Here is a tiny trained network, its code and every weight. The questions are about switching its units off for an input and a class, where a switched-off unit gives its printed mean instead of its output.

import numpy as np


def w(rows, s, z=0):
    codes = np.array(rows[::2]) - 128.0
    scale = np.full(codes.shape[1], s)
    scale[-1] = z or s
    return codes * scale


def f(y):
    return np.maximum(y, 0)


def log_softmax(a):
    a = a - a.max(-1, keepdims=True)
    return a - np.log(np.exp(a).sum(-1, keepdims=True))


def net(x, mask):
    res = np.array(x, float).reshape(1, 8) / 4 @ E
    y = f(res @ A[0][:, :-1].T + A[0][:, -1])
    res = res + np.where(mask, y, B[0][:, -1]) @ B[0][:, :-1]
    return log_softmax(res[-1] @ U[:, :-1].T + U[:, -1])


A, B = {}, {}
E = w([
[164,112,122,99,233,144,100,124,161],'x0',
[105,116,132,125,56,13,155,83,167],'x1',
[56,146,32,178,140,117,62,226,121],'x2',
[178,57,101,141,107,133,106,216,110],'x3',
[154,41,86,119,159,90,184,110,69],'x4',
[3,168,105,133,228,101,174,95,125],'x5',
[159,101,106,104,99,177,121,106,15],'x6',
[227,143,89,250,182,135,191,95,156],'x7',
],0.006)
A[0] = w([
[155,88,162,114,140,51,202,66,198,72],'n0',
[185,135,124,103,138,241,60,219,113,153],'n1',
[230,146,150,164,216,126,160,52,174,147],'n2',
[172,81,100,138,10,67,130,99,39,121],'n3',
[100,173,107,149,71,36,82,151,238,162],'n4',
[42,175,198,56,111,180,79,78,114,138],'n5',
[193,105,139,109,129,255,32,216,131,171],'n6',
[170,119,134,141,169,144,118,156,184,201],'n7',
[191,165,150,166,191,145,184,76,188,226],'n8',
[222,177,151,188,156,187,174,95,182,220],'n9',
[70,215,115,199,204,138,87,168,172,251],'n10',
[211,43,126,128,27,96,148,123,77,201],'n11',
[65,178,60,192,142,46,76,168,178,211],'n12',
[85,149,134,32,146,104,78,119,131,147],'n13',
[45,196,186,9,121,137,82,96,100,121],'n14',
[98,73,47,164,247,182,134,125,67,160],'n15',
[137,139,96,160,171,203,168,120,53,210],'n16',
[183,146,122,189,38,191,136,98,89,187],'n17',
[75,185,162,18,84,161,110,104,83,185],'n18',
[160,228,155,213,91,210,149,103,135,154],'n19',
[159,138,151,139,199,147,146,68,159,167],'n20',
[139,203,193,169,53,113,115,106,190,141],'n21',
[88,175,90,180,100,80,64,189,154,151],'n22',
],0.0065,0.0031)
B[0] = w([
[200,223,174,118,93,197,83,158,93,194],'n0',
[204,120,156,45,50,126,1,188,50,234],'n1',
[201,174,188,65,93,171,174,51,151,230],'n2',
[152,37,79,77,72,32,83,169,99,222],'n3',
[111,118,58,219,209,202,82,172,66,209],'n4',
[106,64,165,84,65,29,154,94,188,193],'n5',
[211,97,168,65,39,85,34,204,36,251],'n6',
[168,135,120,69,100,134,132,127,99,191],'n7',
[174,154,122,98,140,175,182,73,128,231],'n8',
[182,99,141,106,98,148,160,47,157,242],'n9',
[141,83,56,153,160,145,92,170,53,236],'n10',
[196,39,40,101,91,62,48,136,72,254],'n11',
[83,139,78,185,195,185,117,185,48,230],'n12',
[81,82,111,143,128,94,154,78,195,178],'n13',
[80,73,147,100,78,62,160,91,205,199],'n14',
[104,112,44,204,197,194,210,62,141,230],'n15',
[118,109,47,184,191,129,146,112,95,216],'n16',
[125,45,45,160,165,113,134,107,120,216],'n17',
[131,76,153,69,62,66,146,116,158,204],'n18',
[148,38,67,160,182,136,183,60,175,203],'n19',
[177,127,136,111,104,187,154,94,158,190],'n20',
[131,77,64,171,195,190,161,92,108,190],'n21',
[91,126,59,116,170,125,110,187,66,202],'n22',
],0.0072,0.007)
U = w([
[47,147,232,173,121,94,143,135,227,58],'0',
[146,254,231,231,133,87,34,216,233,3],'1',
[211,170,134,133,167,218,139,85,92,158],'2',
[180,59,141,64,36,46,33,206,61,131],'3',
[45,191,83,224,228,190,121,227,49,137],'4',
[91,40,66,189,207,132,203,53,176,147],'5',
[111,178,243,53,51,103,214,68,215,107],'6',
],0.0068,0.0059)

Each question gives the input, the list of numbers given to net, and the class t.
The units are the neurons (one row each of A and B). Each row of codes is followed by its name. A weight is (code - 128) times the scale printed after its matrix; where a second scale follows, it is the last column's (A, B and U).
mask holds one flag per neuron, in row order. A switched-off neuron (its flag False) gives its mean, the last column of its row in B, instead of its output. The means were averaged over made-up inputs and are rounded, as every weight is.
A unit's drop is (log p(t) with every unit on - log p(t) with that unit switched off) / (log p(t) with every unit on - log p(t) with every unit switched off).
The circuit of an input: a set's keep is (log p(t) with only the set's units on - log p(t) with every unit switched off) / (log p(t) with every unit on - log p(t) with every unit switched off). Starting from the 12 units with the biggest drops (on a tie, the unit counted first), units are removed one at a time, each time the one whose removal leaves the highest keep (on an exact tie, the one counted first), for as long as the keep stays at least 0.8.
circuit, biggest first: the units of the circuit, biggest drop first
top k neurons: the k neurons with the biggest drops, biggest first
drop of u: that unit's drop, to one decimal
input [0,2,2,0,-2,-1,3,4], class 5: circuit, biggest first => [n6, n1]
input [5,-3,8,2,2,-3,-5,7], class 4: circuit, biggest first => [n12]
input [1,-2,4,8,-8,-1,-3,8], class 4: top 2 neurons => [n12, n11]
input [-5,1,-8,-5,-1,-4,-1,-1], class 5: top 2 neurons => [n21, n6]
input [3,-1,-3,-1,6,7,-1,3], class 2: circuit, biggest first => [n0, n2]
input [-4,4,-2,0,1,8,1,3], class 2: top 2 neurons => [n0, n17]
input [7,4,-6,8,0,3,0,-2], class 2: top 3 neurons => [n6, n3, n1]
input [1,8,-1,-6,-6,5,-2,-4], class 5: top 2 neurons => [n4, n21]
input [-5,-4,2,-6,-3,5,-1,0], class 5: top 2 neurons => [n5, n14]
input [-5,-8,-8,-7,3,7,5,5], class 5: top 2 neurons => [n19, n16]
input [-2,4,6,-3,7,0,-2,-6], class 5: top 3 neurons => [n6, n1, n13]
input [-6,-2,-7,1,-7,1,-3,5], class 5: drop of n17 => 0.3
input [4,0,5,-8,8,-3,8,2], class 5: drop of n6 => 0.1
input [8,-4,-5,2,4,7,0,4], class 2: circuit, biggest first => [n2]
input [4,0,-2,6,5,4,2,-6], class 5: drop of n1 => 0.4
input [5,4,0,-1,-8,-5,-3,2], class 2: drop of n20 => 0.0
